Below is a small trained network, with its code and all its weights. Each question gives an input and a target symbol and asks what happens when units are switched off, that is, made to give their printed mean instead of their output.

import numpy as np


def w(rows, s, z=0):
    codes = np.array(rows[::2]) - 128.0
    scale = np.full(codes.shape[1], s)
    scale[-1] = z or s
    return codes * scale


def f(y):
    return y / 2 * (1 + np.tanh(0.7978845608 * (y + 0.044715 * y**3)))


def softmax(a):
    e = np.exp(a - a.max(-1, keepdims=True))
    return e / e.sum(-1, keepdims=True)


def log_softmax(a):
    a = a - a.max(-1, keepdims=True)
    return a - np.log(np.exp(a).sum(-1, keepdims=True))


def net(x, mask):
    ids = ['ΞΠΣΦβγδελμτ'.index(c) for c in x.split()]
    T = len(ids)
    res = E[ids] + P[:T]
    r = res
    for j in range(3):
        rows = slice(2 * j, 2 * j + 2)
        q, k, v = (r @ M[0][rows].T for M in (Q, K, V))
        z = softmax(np.where(np.tri(T) > 0, q @ k.T / 2**0.5, -1e9)) @ v
        o = O[0][rows]
        res = res + np.where(mask[j], z, o[:, -1]) @ o[:, :-1]
    y = f(res @ A[0][:, :-1].T + A[0][:, -1])
    res = res + np.where(mask[3:15], y, B[0][:, -1]) @ B[0][:, :-1]
    return log_softmax(res[-1] @ U[:, :-1].T + U[:, -1])


Q, K, V, O, A, B = {}, {}, {}, {}, {}, {}
E = w([
[78,120,70,3,120],'Ξ',
[124,178,90,142,132],'Π',
[141,182,88,143,121],'Σ',
[98,146,45,165,98],'Φ',
[149,205,97,163,161],'β',
[94,95,207,240,139],'γ',
[42,116,68,142,74],'δ',
[55,154,64,187,169],'ε',
[126,97,241,94,18],'λ',
[173,138,89,139,25],'μ',
[7,175,141,64,194],'τ',
],0.014)
P = w([
[157,39,145,212,27],'0',
[106,238,150,178,74],'1',
[110,235,155,163,76],'2',
[127,222,140,162,83],'3',
[114,214,144,166,57],'4',
[116,205,140,178,46],'5',
[103,193,143,173,42],'6',
[97,190,143,159,27],'7',
[108,182,158,162,1],'8',
[78,195,134,171,17],'9',
[72,203,141,178,16],'10',
],0.0053)
Q[0] = w([
[138,197,112,172,165],'head 1',
[44,138,57,80,84],'head 1',
[219,110,66,114,166],'head 2',
[91,254,136,146,68],'head 2',
[162,29,97,115,173],'head 3',
[56,161,80,171,86],'head 3',
],0.0094)
K[0] = w([
[69,172,164,71,150],'head 1',
[127,53,189,201,167],'head 1',
[98,205,168,146,121],'head 2',
[108,16,145,122,143],'head 2',
[133,251,84,158,121],'head 3',
[155,55,155,82,107],'head 3',
],0.011)
V[0] = w([
[190,83,172,194,183],'head 1',
[129,131,99,188,80],'head 1',
[171,93,24,135,101],'head 2',
[14,31,148,184,76],'head 2',
[39,147,17,104,189],'head 3',
[112,107,145,2,78],'head 3',
],0.0097)
O[0] = w([
[141,155,143,172,125,53],'head 1',
[187,95,126,160,136,169],'head 1',
[206,119,17,82,164,136],'head 2',
[96,4,142,121,108,254],'head 2',
[67,162,46,161,124,114],'head 3',
[146,126,128,53,29,154],'head 3',
],0.013,0.0083)
A[0] = w([
[136,94,101,147,76,118],'neuron 1',
[156,118,53,92,149,159],'neuron 2',
[149,164,138,95,167,237],'neuron 3',
[150,108,220,59,80,2],'neuron 4',
[153,81,146,192,198,88],'neuron 5',
[131,163,179,188,111,34],'neuron 6',
[144,202,111,160,125,140],'neuron 7',
[114,120,119,79,254,139],'neuron 8',
[145,65,114,102,94,118],'neuron 9',
[91,98,173,140,109,93],'neuron 10',
[117,178,168,124,129,45],'neuron 11',
[77,145,154,80,189,245],'neuron 12',
],0.0099,0.0055)
B[0] = w([
[105,125,161,43,212,212],'neuron 1',
[159,203,93,115,30,193],'neuron 2',
[139,109,220,156,36,139],'neuron 3',
[73,234,52,175,200,218],'neuron 4',
[160,204,40,76,68,170],'neuron 5',
[40,168,167,108,194,128],'neuron 6',
[119,238,227,105,152,126],'neuron 7',
[3,82,137,175,65,161],'neuron 8',
[111,174,195,116,179,255],'neuron 9',
[124,117,77,139,192,209],'neuron 10',
[130,84,50,151,253,118],'neuron 11',
[159,133,136,221,51,213],'neuron 12',
],0.005,0.0089)
U = w([
[77,180,113,3,79,31],'Ξ',
[107,165,119,126,118,68],'Π',
[118,175,124,123,111,70],'Σ',
[101,148,41,79,188,103],'Φ',
[112,233,116,156,126,165],'β',
[125,47,213,194,140,177],'γ',
[65,35,77,6,217,35],'δ',
[73,145,49,118,215,108],'ε',
[67,178,198,8,226,102],'λ',
[190,82,208,78,46,254],'μ',
[5,128,202,88,57,205],'τ',
],0.0051,0.0047)

Each question gives the input, a string of symbols that net reads in full, and the target symbol t.
The units are the heads (2 rows each of Q, K, V and O) and the neurons (one row each of A and B). Each row of codes is followed by its name. A weight is (code - 128) times the scale printed after its matrix; where a second scale follows, it is the last column's (O, A, B and U).
mask holds one flag per unit, heads first, then neurons. A switched-off unit (its flag False) gives its mean, the last column of its rows in O or B, instead of its output. The means were averaged over made-up inputs and are rounded, as every weight is.
A unit's drop is (log p(t) with every unit on - log p(t) with that unit switched off) / (log p(t) with every unit on - log p(t) with every unit switched off).
The circuit of an input: a set's keep is (log p(t) with only the set's units on - log p(t) with every unit switched off) / (log p(t) with every unit on - log p(t) with every unit switched off). Starting from the 12 units with the biggest drops (on a tie, the unit counted first), units are removed one at a time, each time the one whose removal leaves the highest keep (on an exact tie, the one counted first), for as long as the keep stays at least 0.8.
units of the circuit, in order: the units of the circuit, biggest drop first
unit that matters most: the unit with the biggest drop
top k neurons: the k neurons with the biggest drops, biggest first
which heads matter: for each layer, one digit per head in row order, 1 if its drop is at least 0.15 and else 0, layers parted by /
drop of u: that unit's drop, to one decimal
input Ξ τ τ τ Π, target Ξ: unit that matters most	head 3
input γ Φ γ τ τ, target γ: units of the circuit, in order	(head 3; head 2)
input β β β Π, target β: which heads matter	011
input Ξ β β, target Ξ: units of the circuit, in order	(head 3; head 2; neuron 2)
input γ Π τ τ τ τ δ, target γ: units of the circuit, in order	(head 3; head 1)
input λ μ δ γ, target λ: which heads matter	001
input μ Φ Φ, target μ: units of the circuit, in order	(head 3; neuron 4; head 1)
input λ τ μ μ, target λ: top 2 neurons	(neuron 4; neuron 9)
input β β ε Φ, target β: units of the circuit, in order	(head 2; head 3; neuron 7)
input λ τ δ, target λ: units of the circuit, in order	(head 3; neuron 4; neuron 9; neuron 12)
input β β τ ε β, target β: top 3 neurons	(neuron 7; neuron 1; neuron 12)
input β ε λ δ, target λ: top 3 neurons	(neuron 4; neuron 9; neuron 12)
input τ Σ τ τ, target τ: top 2 neurons	(neuron 12; neuron 4)
input τ τ ε, target τ: units of the circuit, in order	(head 2)
input λ γ γ, target λ: top 2 neurons	(neuron 4; neuron 6)
input Ξ ε δ τ β τ Φ, target Ξ: drop of neuron 2	0.1
input λ τ μ τ γ γ μ λ, target λ: drop of head 3	0.4
input τ μ τ τ β β, target τ: drop of head 1	0.2
input μ Φ β, target μ: drop of neuron 4	0.2
input β τ β, target β: units of the circuit, in order	(head 2)
